[ 97  90 150 126 137] : z_746
[145  82 116 145 169] : z_38
[ 85 101 165 103 103] : z_181
[110 156 122 127 122] : z_442
[ 95  89 148 122 135] : z_265
[172  73  91 161 198] : z_645
[ 95  86 145 116 133] : z_58
[105 101 162 107 150] : z_126
[104 106 162 153 150] : z_411
[140  85 124 157 176] : z_758
[ 85 101 165 105 106] : z_432
where: [169]	z_38, 5
where: [91]	z_645, 3

[141 124 144 173 186 154 186 150]  z_265
[ 76  60  78 142  45 199 169  73]  z_432
[206 202 203  76  96 177  55 179]  z_442
step +1: [76]	[77]
where: [141]	z_265, 1
step +1: [186]	[187]
howmany z_265: [141]	1

[175 125  88 165] : z_181
[85 66 96 62] : z_442
[140 186 165  87] : z_411
[176 176  72 136] : z_126
[181  70 178 171] : z_38
[112 190 163 118] : z_58
[133 136  98 201] : z_432
[ 84 133  70 172] : z_529
[186 172  77 103] : z_265
[101 140  60 177] : z_758
[173  91 149 186] : z_645
[ 72 101  82 152] : z_746
tags:
[91] -> z_598
[72] -> z_117
[173] -> z_170
[85] -> z_323
join z_645 1: 	z_170
where: [82]	z_746, 3
find: [173  91 149 186]	z_645
step +1: [190]	[191]
where: [84]	z_529, 1
where: [171]	z_38, 4

[148 158 148 158 148] : z_758
[117 131 177 108 150] : z_265
[ 76  72  82 104 140] : z_126
[142  77 161  96  86] : z_432
[145 168 134  85 139] : z_529
[166 156  76 120 100] : z_38
[ 94 156 111 167 156] : z_411
[155 103 136 193 149] : z_645
howmany z_758: [148]	3
step +1: [117]	[118]
step -1: [ 94 156 111]	[ 93 155 110]
Table of tags by key:
[95] -> z_263
[142] -> z_742
[86] -> z_565
[96] -> z_81
[167] -> z_211
[158] -> z_114
join z_432 4: 	z_81

[ 99 137 128 158 129 106 112 153 112 140 134 120 135 136 105 139 138 145
 142 109 144 162 128 140 123 132 122 120 157 134 139 145 123 133 147 150
 110  94 127 138 109 125 142 133 123 138 141 133 126 111 142 142 137 135
 135 128 120] : z_529
[122 134 100  99 140 129 138 127 143 109 109 138 113 137 140 129 118 116
 130 139  92 114 118 141 147 126 139 113 129 107 130 121 155 116 136 144
 130 131 103 102 145 121 108 128 144 131 136 124 130 122 136 132 119 122
 125  97 142] : z_442
[152 160 124 157 141 152 140 137 141 107 157 121 123  82 117 144 134 126
 153 166 121 106  97 108 116  89 135 152  50 165  92 133  96 140 146 166
 110 100 117 137 119 110 143 140 125 139 138 117 131 108 140 148 126 136
 134 127 137] : z_411
[104 126 132 119 135 124 149 141 116 129  87 158 140 122 130 130 135 127
 128 136 119 124 146 129 156 138 112 125 155 109 141 115 138 114 140 142
 110 127 113 107 124 102 128 132 143 138 136 110 144  98 122 149 107 118
 120 117 145] : z_181
[152 160 124 157 141 152 140  82 126 107 157 121 123  82 117 126 134 126
 153 166 121 106  97 108 116  89 135 152  50 165  92 133  96 119 119  78
 133 114 156 129 123 183 123 139 113 126  70 124 105 152 135 123 152 170
 133 208 125] : z_38
[149 141 136 144 130 143 150 143 133 115 151 126 120  95 119 122 130 135
 143 146 136 111 116 109 122  95 122 153  72 157  91 121 102 132 117  91
 128 139 155 123 136 166 132 125 129 118  87 122 123 144 131 113 149 151
 128 185 119] : z_432
[128 128 128 128 128 128 128 128 128 128 127 128 128 128 128 128 128 128
 128 128 128 128 128 128 128 128 128 128 128 128 128 128 128 128 128 128
 128 128 128 128 128 128 128 128 128 128 128 128 128 129 128 128 128 128
 128 128 128] : z_126
[133 111 142 120 120 145 117  89 116 135  87 148 127 125 165 134 139 105
  99 140 131 112 154 126 138 160 131 127 141 103 156 128 129 104 113 107
 132 143 127 135 107 103 126 134 120 135 137 125 134 121  91 143  99 105
 117 119 135] : z_58
[116 118 135 115 130 138 140 112 113 126  74 161 150 121 155 131 141 113
 108 143 122 111 155 129 157 152 120 128 148  99 151 119 139 101 124 119
 117 141 117 114 115 100 125 133 137 139 136 113 143 105 100 151  98 107
 114 116 142] : z_645
[ 94 131 142 143 137 108 139 160 108 148 131 130 143 133  89 137 139 150
 137 108 142 160 136 127 130 135 104 130 178 140 142 128 131 140 146 166
 110 100 117 137 119 110 143 140 125 139 138 117 131 108 144 106 104 112
 128 102 149] : z_265
tags:
[132] -> z_65
[127] -> z_839
[126] -> z_21
[131] -> z_344
[139] -> z_296
join z_265 2: 	z_344
step +1: [140  82 126]	[141  83 127]
howmany z_126: [128]	55
howmany z_442: [139]	2
step -1: [136 132 119]	[135 131 118]
find: [104 126 132 119 135 124 149 141 116 129  87 158 140 122 130 130 135 127
 128 136 119 124 146 129 156 138 112 125 155 109 141 115 138 114 140 142
 110 127 113 107 124 102 128 132 143 138 136 110 144  98 122 149 107 118
 120 117 145]	z_181
howmany z_38: [126]	4

[100  97 119  88 100  94 108]  z_645
[137  74  74  89 179  89  74]  z_58
[128 121  75 114 173 142 122]  z_746
[170 186 142 155 186 138 186]  z_411
[ 65  97 164  95  81 113  65]  z_38
[ 79  90  90  64 150 104  78]  z_126
key -> tag
[114] -> z_49
[75] -> z_52
[95] -> z_673
[89] -> z_182
join z_746 4: 	z_49
howmany z_58: [89]	2
where: [155]	z_411, 4
step -1: [89]	[88]
find: [137  74  74  89 179  89  74]	z_58
howmany z_411: [186]	3
step +1: [186 138]	[187 139]

[130 155 152 143 149 141 118 166] = z_265
[143 153 157 145 144 144 138 126] = z_411
[207 147  46 168 165 172 210 175] = z_181
[153 158 135 157 156 145 151 137] = z_38
[193 157  93 157 152 160 181 148] = z_645
[134  65 134  93 100  95 197 114] = z_746
where: [193]	z_645, 1
where: [46]	z_181, 3
step +1: [157  93 157 152]	[158  94 158 153]

[ 86 102 105  93 136 159 126]  z_38
[104  86  79  81  92 205  95]  z_645
[160 108 161  72  98 119 158]  z_432
[166 118 107 145 118 196 118]  z_181
[104  86 204  81  92 205  95]  z_58
[188 136 148 131 139 143 127]  z_442
[ 86 102 140  69 136 159 126]  z_758
where: [158]	z_432, 7
howmany z_181: [118]	3
step -1: [136 148]	[135 147]
where: [107]	z_181, 3

